Below is a small trained network, with its code and all its weights. Each question gives an input and a class and asks what happens when units are switched off, that is, made to give their printed mean instead of their output.

import numpy as np


def w(rows, s, z=0):
    codes = np.array(rows[::2]) - 128.0
    scale = np.full(codes.shape[1], s)
    scale[-1] = z or s
    return codes * scale


def norm(h):
    return h / np.sqrt((h * h).mean(-1, keepdims=True) + 1e-5)


def f(y):
    return y / 2 * (1 + np.tanh(0.7978845608 * (y + 0.044715 * y**3)))


def log_softmax(a):
    a = a - a.max(-1, keepdims=True)
    return a - np.log(np.exp(a).sum(-1, keepdims=True))


def net(x, mask):
    res = np.array(x, float).reshape(1, 5) / 4 @ E
    u = 0
    for l in range(3):
        y = f(norm(res) @ A[l][:, :-1].T + A[l][:, -1])
        res = res + np.where(mask[u : u + 7], y, B[l][:, -1]) @ B[l][:, :-1]
        u += 7
    return log_softmax(norm(res)[-1] @ U[:, :-1].T + U[:, -1])


A, B = {}, {}
E = w([
[82,140,58],'x0',
[35,171,255],'x1',
[109,245,66],'x2',
[191,139,159],'x3',
[237,205,185],'x4',
],0.0086)
A[0] = w([
[171,169,113,44],'L0N1',
[173,181,105,44],'L0N2',
[197,24,67,72],'L0N3',
[231,3,135,100],'L0N4',
[174,172,68,2],'L0N5',
[210,189,99,53],'L0N6',
[202,134,132,19],'L0N7',
],0.0055,0.0059)
B[0] = w([
[197,225,148,12],'L0N1',
[199,194,140,28],'L0N2',
[127,97,124,167],'L0N3',
[171,52,130,248],'L0N4',
[159,169,117,5],'L0N5',
[253,167,130,99],'L0N6',
[187,131,129,2],'L0N7',
],0.022,0.00098)
A[1] = w([
[160,118,99,56],'L1N1',
[159,135,252,1],'L1N2',
[182,125,56,123],'L1N3',
[150,204,45,107],'L1N4',
[181,147,208,241],'L1N5',
[150,149,98,215],'L1N6',
[120,147,159,108],'L1N7',
],0.025,0.0022)
B[1] = w([
[125,126,95,156],'L1N1',
[189,106,224,254],'L1N2',
[113,122,53,219],'L1N3',
[127,253,95,239],'L1N4',
[204,92,122,253],'L1N5',
[128,157,91,168],'L1N6',
[127,146,169,163],'L1N7',
],0.041,0.0073)
A[2] = w([
[49,96,239,251],'L2N1',
[145,170,242,101],'L2N2',
[79,40,93,37],'L2N3',
[160,121,107,214],'L2N4',
[123,77,117,26],'L2N5',
[20,140,207,97],'L2N6',
[11,167,132,173],'L2N7',
],0.013,0.0014)
B[2] = w([
[55,90,203,254],'L2N1',
[142,147,252,216],'L2N2',
[40,81,104,206],'L2N3',
[85,118,85,154],'L2N4',
[80,96,102,145],'L2N5',
[78,204,200,206],'L2N6',
[68,199,152,219],'L2N7',
],0.019,0.006)
U = w([
[77,148,177,193],'0',
[95,60,87,131],'1',
[158,246,56,146],'2',
[221,124,61,35],'3',
[227,176,162,1],'4',
[69,153,193,199],'5',
[140,42,58,81],'6',
[242,79,249,155],'7',
],0.019,0.0051)

Each question gives the input, the list of numbers given to net, and the class t.
The units are the neurons (one row each of A and B). Each row of codes is followed by its name. A weight is (code - 128) times the scale printed after its matrix; where a second scale follows, it is the last column's (A, B and U).
mask holds one flag per neuron, layer by layer. A switched-off neuron (its flag False) gives its mean, the last column of its row in B, instead of its output. The means were averaged over made-up inputs and are rounded, as every weight is.
A unit's drop is (log p(t) with every unit on - log p(t) with that unit switched off) / (log p(t) with every unit on - log p(t) with every unit switched off).
The circuit of an input: a set's keep is (log p(t) with only the set's units on - log p(t) with every unit switched off) / (log p(t) with every unit on - log p(t) with every unit switched off). Starting from the 12 units with the biggest drops (on a tie, the unit counted first), units are removed one at a time, each time the one whose removal leaves the highest keep (on an exact tie, the one counted first), for as long as the keep stays at least 0.8.
circuit, biggest first: the units of the circuit, biggest drop first
k most important neurons: the k neurons with the biggest drops, biggest first
k most important neurons of layer l: the k neurons of layer l with the biggest drops, biggest first
drop of u: that unit's drop, to one decimal
input [-2,-4,2,7,7], class 2: circuit, biggest first : [L1N3]
input [2,0,-8,-2,-1], class 0: 2 most important neurons : [L1N5, L1N3]
input [-6,-3,0,-5,-2], class 6: circuit, biggest first : [L1N4, L1N2]
input [-3,-7,0,4,-1], class 3: 2 most important neurons : [L2N1, L1N3]
input [6,2,-8,2,1], class 0: 3 most important neurons of layer 1 : [L1N5, L1N2, L1N3]
input [0,-5,-1,-1,2], class 6: 2 most important neurons : [L1N4, L0N4]
input [-4,0,-7,1,-7], class 5: 2 most important neurons of layer 2 : [L2N1, L2N6]
input [-7,-2,0,-8,-2], class 5: 2 most important neurons of layer 1 : [L1N5, L1N3]
input [-8,-2,4,-4,1], class 3: 2 most important neurons : [L1N5, L0N6]
input [-8,-2,-6,-6,-8], class 5: 2 most important neurons : [L1N5, L1N3]
input [-6,-6,-5,1,5], class 6: 2 most important neurons of layer 1 : [L1N3, L1N4]
input [-3,-2,4,8,-2], class 2: drop of L1N4 : 0.3
input [5,-6,0,5,3], class 2: drop of L1N4 : 0.2
input [-4,-1,5,-1,3], class 2: drop of L1N4 : 0.4
input [3,-2,1,-8,7], class 2: drop of L1N4 : 0.1
